Small tables with named rows and columns. After each table, cells are looked up by row and column.

gevogo =
cols = gedanel, nor, farofe, nofam, kosemag, rog, foros, gid, surek
sev: [103, 171, 109, 157, 36, 107, 61, 146, 151]
lar: [78, 19, 82, 32, 106, 122, 114, 80, 204]
visat: [152, 146, 112, 135, 186, 85, 203, 120, 76]
pep: [21, 56, 141, 131, 75, 166, 40, 155, 150]
lazuzi: [67, 34, 96, 113, 173, 147, 157, 128, 133]
vok: [93, 113, 149, 161, 105, 163, 106, 160, 87]
fid: [174, 171, 120, 147, 164, 105, 180, 124, 75]
tifovas: [134, 120, 140, 63, 96, 129, 50, 74, 168]
feri: [127, 104, 111, 79, 16, 107, 103, 117, 147]
lomi: [117, 64, 129, 52, 208, 161, 102, 63, 157]

What is the kosemag of tifovas in gevogo? 96
What is the gedanel of sev in gevogo? 103
What is the gid of sev in gevogo? 146
What is the rog of feri in gevogo? 107
What is the farofe of tifovas in gevogo? 140
What is the nofam of fid in gevogo? 147
What is the gedanel of lomi in gevogo? 117
What is the farofe of pep in gevogo? 141
What is the gid of feri in gevogo? 117
What is the gedanel of feri in gevogo? 127
What is the gid of fid in gevogo? 124
What is the kosemag of feri in gevogo? 16
What is the gid of pep in gevogo? 155
What is the nor of visat in gevogo? 146
What is the kosemag of vok in gevogo? 105
What is the surek of vok in gevogo? 87
What is the gid of lazuzi in gevogo? 128

gulot =
fields: buv, bitab, rofimar, gemek, famidup, gotobis
menur: [47.06, 26.35, 47.14, 24.55, 70.92, 32.60]
kol: [57.15, 21.43, 5.19, 19.75, 61.67, 4.31]
raz: [38.11, 49.55, 53.80, 53.31, 25.25, 67.49]
pazozuf: [22.09, 80.54, 74.95, 81.56, 67.36, 25.13]
veg: [26.87, 77.53, 83.44, 78.47, 30.34, 78.94]
naz: [32.72, 51.80, 51.92, 46.54, 39.88, 66.19]

What is the gemek of veg in gulot?
78.47
What is the buv of raz in gulot?
38.11
What is the gemek of pazozuf in gulot?
81.56
What is the famidup of menur in gulot?
70.92
What is the buv of menur in gulot?
47.06
What is the gemek of kol in gulot?
19.75
What is the gotobis of kol in gulot?
4.31

lok:
         remutem  doloris  forofe  medatat   lek  giba  pino  vupav  vunaza
zif         -0.4      7.1    -0.8      7.9  -0.2  -5.2   4.9   -3.3     4.0
bor          3.2      1.3     4.4      0.5   6.8   5.0   6.7   -2.2     2.4
zit         -1.1     -2.0     1.8     -5.3  -5.7   8.0   5.2   -4.1     3.4
vifik        5.8      6.0    -1.9      1.4   2.3   6.8  -3.5    5.9     2.5
goratol     -4.2      7.0    -2.2     -2.1  -5.2  -6.0   5.5   -2.9     7.9
vududid      5.5     -5.9     4.0      4.7   0.8   2.4   7.8   -5.5     4.5
dimov        3.6      6.4     6.8     -3.1  -4.5  -1.0   6.8    1.0     9.0

What is the remutem of goratol in lok?
-4.2
What is the vunaza of goratol in lok?
7.9
What is the doloris of dimov in lok?
6.4
What is the giba of zit in lok?
8.0
What is the remutem of zif in lok?
-0.4
What is the doloris of vududid in lok?
-5.9
What is the medatat of bor in lok?
0.5
What is the pino of dimov in lok?
6.8
What is the pino of zit in lok?
5.2
What is the forofe of dimov in lok?
6.8
What is the pino of vifik in lok?
-3.5
What is the forofe of zif in lok?
-0.8
What is the vupav of zit in lok?
-4.1

lavuluf:
       luvop  vup  buv  gadasu  nilat  fevota
zup      6.8  7.8  9.0     6.1    4.0     3.0
demok    3.0  1.4  7.5     6.7    5.2     4.7
gop      7.1  9.1  2.7     3.6    5.2     6.2

What is the nilat of zup in lavuluf?
4.0
What is the vup of demok in lavuluf?
1.4
What is the buv of gop in lavuluf?
2.7
What is the luvop of zup in lavuluf?
6.8
What is the gadasu of demok in lavuluf?
6.7
What is the vup of zup in lavuluf?
7.8
What is the buv of demok in lavuluf?
7.5
What is the fevota of demok in lavuluf?
4.7
What is the buv of zup in lavuluf?
9.0
What is the gadasu of zup in lavuluf?
6.1
What is the gadasu of gop in lavuluf?
3.6
What is the nilat of demok in lavuluf?
5.2
What is the nilat of gop in lavuluf?
5.2
What is the luvop of demok in lavuluf?
3.0
What is the fevota of gop in lavuluf?
6.2
What is the luvop of gop in lavuluf?
7.1
What is the vup of gop in lavuluf?
9.1
What is the fevota of zup in lavuluf?
3.0
Which row has the largest buv? zup

Table tav
cols = dapeg, kodinum, pena, fufubat, nin, nuve, linimi, lik, guruga, vetu
fimale: [69, 46, 30, 61, 29, 8, 32, 45, 76, 71]
gubigu: [68, 51, 47, 46, 27, 20, 35, 36, 68, 66]
gikeko: [67, 59, 52, 49, 41, 32, 33, 56, 75, 52]
zat: [76, 69, 44, 49, 21, 27, 37, 47, 53, 53]
lar: [41, 46, 44, 44, 45, 47, 33, 61, 45, 46]
feg: [72, 44, 40, 38, 16, 9, 41, 9, 50, 72]
tad: [26, 33, 33, 45, 41, 50, 53, 34, 21, 42]
baduz: [40, 27, 31, 42, 57, 27, 40, 48, 59, 47]
dal: [26, 43, 44, 47, 58, 63, 45, 66, 43, 32]
mege: [37, 37, 35, 50, 43, 38, 50, 34, 44, 47]
mik: [79, 62, 43, 53, 28, 30, 55, 39, 52, 44]

nuve of gubigu: 20
pena of zat: 44
kodinum of mege: 37
nin of feg: 16
pena of tad: 33
pena of lar: 44
pena of mege: 35
kodinum of dal: 43
vetu of feg: 72
fufubat of zat: 49
nuve of tad: 50
nuve of mik: 30
nuve of lar: 47

Table ler
,dalok,mok,kot,zekev,pim,rukuza
diler,5.2,3.4,3.1,4.2,4.7,2.1
vogeb,2.9,3.8,2.2,4.1,3.4,5.5
felefe,4.9,5.2,2.2,2.5,5.0,3.7
pez,4.1,2.7,4.4,4.7,3.5,3.6
mogos,5.0,7.8,2.0,2.8,8.0,4.5
pel,5.2,5.9,1.4,3.4,5.1,2.8

diler, kot -> 3.1
vogeb, rukuza -> 5.5
mogos, kot -> 2.0
diler, pim -> 4.7
pel, dalok -> 5.2
vogeb, zekev -> 4.1
pel, rukuza -> 2.8
vogeb, pim -> 3.4
Which row has the largest zekev? pez

posana =
,suzife,buge,rap,kove,marik
gile,3.1,6.6,6.9,8.2,9.8
bif,4.1,2.3,6.8,7.0,4.1
veb,3.7,2.1,6.6,6.7,4.2
vofime,5.2,7.5,7.4,1.8,6.6
tem,4.5,2.9,5.8,9.8,6.3
pil,3.5,1.8,6.6,5.4,4.6
pir,3.7,5.2,5.6,2.8,6.8
dapotet,6.7,10.0,6.2,5.7,9.9
fofu,3.0,4.5,4.8,5.3,9.0
zepete,7.1,9.9,6.3,6.1,9.8
lotisap,8.0,4.1,3.5,7.7,4.4
vul,9.3,8.3,6.0,3.3,4.4
muku,2.9,6.0,6.0,8.0,9.8

lotisap, marik => 4.4
muku, suzife => 2.9
pir, buge => 5.2
zepete, rap => 6.3
veb, marik => 4.2
vul, rap => 6.0
pil, kove => 5.4
zepete, buge => 9.9
Row with the largest buge: dapotet

raz:
cols = bon, vofeb, tedola, pogulov, nep, motelus
voko: [7.7, 7.5, 8.5, 2.4, 6.0, 1.3]
vov: [6.9, 7.2, 2.4, 6.7, 2.2, 1.6]
vedop: [6.8, 6.5, 1.2, 2.6, 6.3, 3.6]
pebi: [7.6, 8.0, 8.8, 5.8, 2.1, 1.3]
vikuful: [6.6, 6.7, 2.2, 6.4, 2.1, 1.9]
mekon: [3.7, 2.4, 6.9, 2.1, 6.1, 6.8]
tekel: [7.5, 7.6, 0.6, 2.7, 6.3, 2.3]

What is the nep of mekon in raz?
6.1
What is the motelus of vikuful in raz?
1.9
What is the bon of pebi in raz?
7.6
What is the motelus of mekon in raz?
6.8
What is the tedola of mekon in raz?
6.9
What is the nep of vov in raz?
2.2
What is the tedola of voko in raz?
8.5
What is the nep of voko in raz?
6.0
What is the pogulov of mekon in raz?
2.1
What is the bon of vov in raz?
6.9
What is the vofeb of vedop in raz?
6.5
What is the bon of mekon in raz?
3.7
What is the motelus of tekel in raz?
2.3
What is the pogulov of tekel in raz?
2.7
What is the motelus of pebi in raz?
1.3

